Below are the code and all the weights of a small trained network. Each question names an input and a target symbol and asks about switching units off, where a switched-off unit gives its printed mean instead of its output.

import numpy as np


def w(rows, s, z=0):
    codes = np.array(rows[::2]) - 128.0
    scale = np.full(codes.shape[1], s)
    scale[-1] = z or s
    return codes * scale


def norm(h):
    return h / np.sqrt((h * h).mean(-1, keepdims=True) + 1e-5)


def f(y):
    return y / 2 * (1 + np.tanh(0.7978845608 * (y + 0.044715 * y**3)))


def softmax(a):
    e = np.exp(a - a.max(-1, keepdims=True))
    return e / e.sum(-1, keepdims=True)


def log_softmax(a):
    a = a - a.max(-1, keepdims=True)
    return a - np.log(np.exp(a).sum(-1, keepdims=True))


def net(x, mask):
    ids = ['ΠΣΨΩβεηθμ'.index(c) for c in x.split()]
    T = len(ids)
    res = E[ids] + P[:T]
    u = 0
    for l in range(2):
        q, k, v = (norm(res) @ M[l].T for M in (Q, K, V))
        z = softmax(np.where(np.tri(T) > 0, q @ k.T / 4**0.5, -1e9)) @ v
        res = res + np.where(mask[u], z, O[l][:, -1]) @ O[l][:, :-1]
        u += 1
        y = f(norm(res) @ A[l][:, :-1].T + A[l][:, -1])
        res = res + np.where(mask[u : u + 16], y, B[l][:, -1]) @ B[l][:, :-1]
        u += 16
    return log_softmax(norm(res)[-1] @ U[:, :-1].T + U[:, -1])


Q, K, V, O, A, B = {}, {}, {}, {}, {}, {}
E = w([
[130,205,157,179,92,170,158,81],'Π',
[134,182,153,87,73,164,166,100],'Σ',
[2,75,143,177,163,193,176,117],'Ψ',
[49,124,72,145,53,130,223,109],'Ω',
[143,215,212,133,144,128,131,137],'β',
[210,158,160,143,92,177,112,64],'ε',
[195,144,169,113,135,204,172,114],'η',
[124,65,159,99,241,141,65,222],'θ',
[175,180,134,109,155,68,143,85],'μ',
],0.0084)
P = w([
[75,116,160,103,162,161,117,2],'0',
[85,137,167,107,172,155,117,53],'1',
[85,146,149,122,172,152,118,79],'2',
[103,143,148,125,159,142,124,92],'3',
[111,144,143,126,151,132,124,111],'4',
[121,140,139,127,137,121,123,122],'5',
[128,133,126,122,116,120,123,130],'6',
[122,131,108,107,100,123,119,150],'7',
[121,130,93,107,90,122,115,164],'8',
[134,138,90,145,92,120,107,170],'9',
[143,136,98,150,84,115,119,177],'10',
[160,113,117,186,90,93,140,176],'11',
],0.0065)
Q[0] = w([
[158,205,170,86,64,196,134,97],'0.h1',
[38,23,19,91,243,3,13,149],'0.h1',
[186,192,173,115,107,157,132,119],'0.h1',
[98,157,128,98,169,169,72,127],'0.h1',
],0.0073)
K[0] = w([
[181,142,35,109,124,88,125,160],'0.h1',
[79,96,167,100,164,164,133,36],'0.h1',
[207,175,81,144,110,80,112,159],'0.h1',
[133,153,78,1,168,113,151,108],'0.h1',
],0.0061)
V[0] = w([
[89,146,88,131,140,128,129,99],'0.h1',
[110,116,124,110,139,167,101,82],'0.h1',
[92,115,139,137,97,253,120,158],'0.h1',
[178,100,103,139,173,50,139,127],'0.h1',
],0.0044)
O[0] = w([
[140,43,90,116,143,95,235,104,127],'0.h1',
[140,253,112,213,90,121,99,72,213],'0.h1',
[164,61,208,40,91,159,68,149,181],'0.h1',
[215,112,92,96,234,203,75,50,5],'0.h1',
],0.0041,0.0022)
A[0] = w([
[182,108,139,120,154,141,39,151,132],'0.n1',
[49,131,203,37,103,116,196,158,122],'0.n2',
[190,183,173,82,164,165,45,77,122],'0.n3',
[118,192,51,121,195,94,161,37,166],'0.n4',
[208,51,2,142,193,126,146,198,39],'0.n5',
[132,108,178,230,104,80,155,108,167],'0.n6',
[203,151,138,171,88,217,143,51,123],'0.n7',
[95,104,152,61,18,140,87,239,203],'0.n8',
[150,61,184,132,207,178,115,142,61],'0.n9',
[187,18,61,188,42,120,150,100,123],'0.n10',
[151,177,148,199,99,198,156,112,130],'0.n11',
[98,99,10,190,140,210,93,238,12],'0.n12',
[191,199,87,86,175,54,146,78,152],'0.n13',
[107,245,139,142,144,189,157,194,210],'0.n14',
[73,217,49,168,19,160,163,154,200],'0.n15',
[157,48,180,119,223,149,43,188,168],'0.n16',
],0.0037,0.0011)
B[0] = w([
[112,114,116,109,119,119,187,94,127],'0.n1',
[190,125,112,154,167,150,63,90,165],'0.n2',
[98,130,85,187,118,121,179,136,200],'0.n3',
[164,150,34,182,212,194,99,161,161],'0.n4',
[160,89,118,166,101,104,102,192,109],'0.n5',
[169,161,55,24,158,183,90,203,156],'0.n6',
[108,64,130,93,153,93,131,143,253],'0.n7',
[148,101,92,190,203,105,167,109,165],'0.n8',
[124,184,116,61,102,153,163,111,129],'0.n9',
[116,205,159,171,134,103,101,154,125],'0.n10',
[121,76,121,97,139,86,120,152,225],'0.n11',
[180,97,185,117,111,205,199,166,111],'0.n12',
[172,80,75,212,175,254,128,100,162],'0.n13',
[174,41,133,125,124,136,116,91,217],'0.n14',
[190,139,220,124,201,84,127,113,210],'0.n15',
[153,128,108,63,154,122,91,71,128],'0.n16',
],0.0038,0.0042)
Q[1] = w([
[140,127,185,113,74,115,254,194],'1.h1',
[238,224,226,63,110,100,93,132],'1.h1',
[177,96,168,90,95,191,118,113],'1.h1',
[227,120,251,180,44,110,124,66],'1.h1',
],0.0067)
K[1] = w([
[161,149,111,217,76,61,102,254],'1.h1',
[220,66,143,152,118,143,82,202],'1.h1',
[127,73,119,117,147,126,94,228],'1.h1',
[202,65,104,147,100,148,155,243],'1.h1',
],0.0068)
V[1] = w([
[90,166,138,172,118,57,168,123],'1.h1',
[85,75,121,165,174,180,208,116],'1.h1',
[124,145,166,122,254,66,86,232],'1.h1',
[165,140,129,55,133,120,249,183],'1.h1',
],0.0043)
O[1] = w([
[165,177,166,50,172,65,254,119,77],'1.h1',
[54,122,138,102,95,108,164,202,188],'1.h1',
[76,97,176,147,151,133,131,58,2],'1.h1',
[18,223,145,82,134,194,170,119,166],'1.h1',
],0.0056,0.0034)
A[1] = w([
[177,151,104,82,119,71,139,165,191],'1.n1',
[143,160,2,164,212,189,157,105,73],'1.n2',
[60,154,92,123,108,138,130,103,148],'1.n3',
[110,147,168,114,86,186,66,127,113],'1.n4',
[121,168,142,143,94,142,173,117,182],'1.n5',
[127,104,104,86,180,148,15,153,175],'1.n6',
[144,77,112,54,128,111,94,117,105],'1.n7',
[161,139,84,134,138,118,112,97,165],'1.n8',
[72,158,143,96,106,145,150,171,77],'1.n9',
[168,171,173,144,134,124,73,130,134],'1.n10',
[140,141,126,120,105,151,158,64,214],'1.n11',
[110,84,176,151,147,163,135,140,120],'1.n12',
[101,129,67,147,76,2,158,104,13],'1.n13',
[158,128,118,170,71,131,103,157,109],'1.n14',
[83,50,128,158,133,145,63,150,217],'1.n15',
[115,164,125,98,71,170,91,211,6],'1.n16',
],0.0075,0.0019)
B[1] = w([
[146,115,176,234,149,173,74,87,167],'1.n1',
[107,226,65,195,254,173,129,149,245],'1.n2',
[213,114,143,205,113,170,122,100,133],'1.n3',
[87,105,98,166,134,109,130,159,255],'1.n4',
[138,135,112,91,146,117,98,172,224],'1.n5',
[171,161,203,83,152,62,121,219,162],'1.n6',
[204,135,237,114,135,134,165,124,120],'1.n7',
[84,111,125,124,174,208,183,131,162],'1.n8',
[143,72,139,113,119,138,125,159,197],'1.n9',
[127,69,78,110,99,152,165,120,211],'1.n10',
[91,138,96,144,152,93,111,175,211],'1.n11',
[104,152,84,142,109,96,104,73,179],'1.n12',
[206,97,94,186,66,32,167,145,127],'1.n13',
[95,128,178,80,158,139,174,132,175],'1.n14',
[180,201,175,187,104,103,36,113,161],'1.n15',
[75,94,104,95,107,100,169,162,206],'1.n16',
],0.0057,0.0039)
U = w([
[82,119,148,254,58,119,22,86,102],'Π',
[94,120,141,46,173,64,176,18,137],'Σ',
[132,199,48,185,218,187,134,164,195],'Ψ',
[208,116,44,192,69,20,177,129,86],'Ω',
[13,59,109,73,85,165,162,209,164],'β',
[146,147,142,127,111,109,140,133,5],'ε',
[179,254,127,70,32,156,130,115,106],'η',
[170,154,203,48,178,83,67,174,140],'θ',
[230,24,157,157,96,229,172,78,125],'μ',
],0.0053,0.002)

Each question gives the input, a string of symbols that net reads in full, and the target symbol t.
The units are the heads (4 rows each of Q, K, V and O) and the neurons (one row each of A and B). Each row of codes is followed by its name. A weight is (code - 128) times the scale printed after its matrix; where a second scale follows, it is the last column's (O, A, B and U).
mask holds one flag per unit, layer by layer, with each layer's heads first. A switched-off unit (its flag False) gives its mean, the last column of its rows in O or B, instead of its output. The means were averaged over made-up inputs and are rounded, as every weight is.
A unit's drop is (log p(t) with every unit on - log p(t) with that unit switched off) / (log p(t) with every unit on - log p(t) with every unit switched off).
The circuit of an input: a set's keep is (log p(t) with only the set's units on - log p(t) with every unit switched off) / (log p(t) with every unit on - log p(t) with every unit switched off). Starting from the 12 units with the biggest drops (on a tie, the unit counted first), units are removed one at a time, each time the one whose removal leaves the highest keep (on an exact tie, the one counted first), for as long as the keep stays at least 0.8.
units of the circuit, in order: the units of the circuit, biggest drop first
top k neurons: the k neurons with the biggest drops, biggest first
top k neurons in layer l: the k neurons of layer l with the biggest drops, biggest first
drop when u is switched off: that unit's drop, to one decimal
input ε Σ η ε η β μ Σ Π μ η ε, target Ψ: units of the circuit, in order => [0.h1 1.n2]
input ε Σ μ Π Ω β Σ Π, target Σ: units of the circuit, in order => [0.n15 1.h1 1.n2 1.n15]
input Ψ η η ε β, target β: units of the circuit, in order => [1.n10 1.n2 1.n15]
input η ε η μ η μ Σ, target Ψ: units of the circuit, in order => [0.h1]
input Ω ε μ Ψ θ Π, target Π: units of the circuit, in order => [1.h1 1.n2]
input Ω Π Π, target θ: top 3 neurons in layer 1 => [1.n2 1.n5 1.n4]
input η Π Σ η β Σ η Π Σ ε Π, target μ: top 2 neurons => [1.n10 1.n2]
input η Σ ε η Ω Π Σ, target θ: top 2 neurons in layer 1 => [1.n2 1.n5]
input ε Π θ Σ Σ η η μ Π ε Π, target μ: top 2 neurons => [0.n15 1.n2]
input Ψ Ψ η ε Σ β Π θ β Σ, target Π: top 3 neurons => [0.n15 0.n5 0.n12]
input ε η β, target β: top 2 neurons in layer 1 => [1.n10 1.n2]
input Π μ η η ε ε η θ ε ε Ψ, target Π: top 2 neurons => [1.n15 1.n12]
input Ψ μ ε η β θ ε Π, target Π: top 2 neurons => [0.n5 0.n12]
input μ η Σ Π ε β η Π Σ ε Σ β, target μ: top 2 neurons => [1.n10 1.n2]
input η η Ω Σ, target β: top 2 neurons => [0.n2 1.n2]
input Ψ β Σ, target Σ: top 2 neurons => [1.n2 0.n2]
input η Ψ ε ε Ω β, target μ: top 3 neurons => [1.n10 1.n2 0.n7]
input η Ψ Π Σ β Π, target Σ: top neuron => [1.n2]
input ε Ψ Π μ Ψ Ψ μ η μ Π η μ, target Ψ: top 2 neurons => [0.n13 1.n2]
input β η η η θ Π θ ε Σ, target Π: top 2 neurons in layer 0 => [0.n5 0.n12]
input η η Σ Ψ, target Π: top 2 neurons => [1.n15 0.n2]
input η μ η Σ β β η η ε η ε ε, target β: top 2 neurons => [0.n8 1.n14]
input Ω η η η η ε μ β η η Π, target β: top neuron in layer 0 => [0.n6]
input Σ η ε η ε ε θ ε, target Π: drop when 1.h1 is switched off => 1.7
input Π ε μ ε θ η, target Π: drop when 0.n16 is switched off => 0.1
